Here is a tiny trained network, its code and every weight. The questions are about switching its units off for an input and a target symbol, where a switched-off unit gives its printed mean instead of its output.

import numpy as np


def w(rows, s, z=0):
    codes = np.array(rows[::2]) - 128.0
    scale = np.full(codes.shape[1], s)
    scale[-1] = z or s
    return codes * scale


def norm(h):
    return h / np.sqrt((h * h).mean(-1, keepdims=True) + 1e-5)


def softmax(a):
    e = np.exp(a - a.max(-1, keepdims=True))
    return e / e.sum(-1, keepdims=True)


def log_softmax(a):
    a = a - a.max(-1, keepdims=True)
    return a - np.log(np.exp(a).sum(-1, keepdims=True))


def net(x, mask):
    ids = ['γεζηθμξπφψω'.index(c) for c in x.split()]
    T = len(ids)
    res = E[ids] + P[:T]
    u = 0
    for l in range(2):
        r = norm(res)
        for j in range(3):
            rows = slice(2 * j, 2 * j + 2)
            q, k, v = (r @ M[l][rows].T for M in (Q, K, V))
            z = softmax(np.where(np.tri(T) > 0, q @ k.T / 2**0.5, -1e9)) @ v
            o = O[l][rows]
            res = res + np.where(mask[u + j], z, o[:, -1]) @ o[:, :-1]
        u += 3
    return log_softmax(norm(res)[-1] @ U[:, :-1].T + U[:, -1])


Q, K, V, O = {}, {}, {}, {}
E = w([
[145,178,156,105],'γ',
[143,213,247,114],'ε',
[131,142,199,116],'ζ',
[105,87,50,179],'η',
[189,143,166,155],'θ',
[159,120,70,164],'μ',
[63,82,90,96],'ξ',
[179,176,112,113],'π',
[134,154,164,92],'φ',
[120,123,142,213],'ψ',
[156,42,125,81],'ω',
],0.013)
P = w([
[80,252,11,76],'0',
[144,114,173,133],'1',
[175,70,226,170],'2',
[207,184,158,135],'3',
[148,155,115,148],'4',
[143,163,112,162],'5',
[142,229,48,130],'6',
],0.0035)
Q[0] = w([
[52,12,159,158],'L0H0',
[113,162,123,38],'L0H0',
[181,211,149,136],'L0H1',
[191,50,200,101],'L0H1',
[202,253,89,83],'L0H2',
[37,152,94,37],'L0H2',
],0.0057)
K[0] = w([
[74,176,87,132],'L0H0',
[154,169,91,150],'L0H0',
[138,41,79,169],'L0H1',
[144,2,163,100],'L0H1',
[124,66,176,198],'L0H2',
[65,208,122,109],'L0H2',
],0.0076)
V[0] = w([
[254,121,94,61],'L0H0',
[130,215,80,154],'L0H0',
[62,195,167,171],'L0H1',
[168,43,195,62],'L0H1',
[174,108,110,69],'L0H2',
[103,80,142,60],'L0H2',
],0.007)
O[0] = w([
[174,49,110,92,251],'L0H0',
[122,143,194,178,211],'L0H0',
[100,194,163,169,95],'L0H1',
[87,169,50,96,52],'L0H1',
[111,65,90,3,137],'L0H2',
[153,38,102,107,21],'L0H2',
],0.0063,0.0026)
Q[1] = w([
[57,125,91,96],'L1H0',
[140,255,135,152],'L1H0',
[241,164,116,115],'L1H1',
[197,137,180,121],'L1H1',
[223,179,75,112],'L1H2',
[77,49,137,128],'L1H2',
],0.0089)
K[1] = w([
[152,96,63,195],'L1H0',
[242,147,158,214],'L1H0',
[140,13,2,62],'L1H1',
[204,152,123,78],'L1H1',
[140,194,203,155],'L1H2',
[214,167,139,81],'L1H2',
],0.0053)
V[1] = w([
[59,70,149,113],'L1H0',
[157,171,229,82],'L1H0',
[113,153,2,175],'L1H1',
[97,196,90,132],'L1H1',
[141,26,140,139],'L1H2',
[99,125,175,220],'L1H2',
],0.0083)
O[1] = w([
[73,226,110,127,22],'L1H0',
[210,220,56,82,255],'L1H0',
[209,64,241,84,86],'L1H1',
[197,165,142,186,82],'L1H1',
[145,253,44,186,107],'L1H2',
[99,109,77,152,215],'L1H2',
],0.0051,0.0033)
U = w([
[153,180,137,80,25],'γ',
[103,190,223,91,88],'ε',
[106,218,126,99,44],'ζ',
[115,99,114,183,43],'η',
[209,156,120,125,47],'θ',
[238,40,161,155,189],'μ',
[36,104,146,89,217],'ξ',
[224,120,120,71,90],'π',
[170,209,85,40,253],'φ',
[144,211,145,255,158],'ψ',
[132,26,70,10,191],'ω',
],0.0083,0.0034)

Each question gives the input, a string of symbols that net reads in full, and the target symbol t.
The units are the heads (2 rows each of Q, K, V and O). Each row of codes is followed by its name. A weight is (code - 128) times the scale printed after its matrix; where a second scale follows, it is the last column's (O and U).
mask holds one flag per head, layer by layer. A switched-off head (its flag False) gives its mean, the last column of its rows in O, instead of its output. The means were averaged over made-up inputs and are rounded, as every weight is.
A unit's drop is (log p(t) with every unit on - log p(t) with that unit switched off) / (log p(t) with every unit on - log p(t) with every unit switched off).
The circuit of an input: a set's keep is (log p(t) with only the set's units on - log p(t) with every unit switched off) / (log p(t) with every unit on - log p(t) with every unit switched off). Starting from all 6 units, units are removed one at a time, each time the one whose removal leaves the highest keep (on an exact tie, the one counted first), for as long as the keep stays at least 0.8.
units of the circuit, in order: the units of the circuit, biggest drop first
most important unit: the unit with the biggest drop
heads that matter: for each layer, one digit per head in row order, 1 if its drop is at least 0.15 and else 0, layers parted by /
drop of u: that unit's drop, to one decimal
input φ ψ μ, target ψ: units of the circuit, in order	[L0H2; L0H0]
input ψ π γ ζ ξ ψ ζ, target ψ: units of the circuit, in order	[L0H2; L1H1]
input φ φ ξ ω γ, target ω: most important unit	L0H1
input φ π ζ, target φ: units of the circuit, in order	[L1H0; L1H1; L0H1]
input μ γ π ω π, target ω: units of the circuit, in order	[L0H2; L0H0]
input ω π η η π π μ, target μ: units of the circuit, in order	[L1H0; L1H1]
input ξ φ ψ ψ ε φ, target ψ: units of the circuit, in order	[L0H2; L0H1]
input ω ω φ θ, target ω: units of the circuit, in order	[L0H1; L0H2]
input γ φ ψ ψ η, target ψ: units of the circuit, in order	[L0H0; L0H1]
input ω φ φ, target ω: heads that matter	111 / 000
input ψ η φ, target ψ: heads that matter	011 / 010
input ψ γ ψ μ, target ψ: heads that matter	111 / 000
input ψ ψ θ, target ψ: heads that matter	010 / 000
input θ φ φ θ, target φ: most important unit	L1H1
input ε ψ π, target ψ: drop of L1H0	-0.2
input θ φ φ, target φ: drop of L1H0	0.2
input φ ω π, target ω: drop of L0H1	0.2
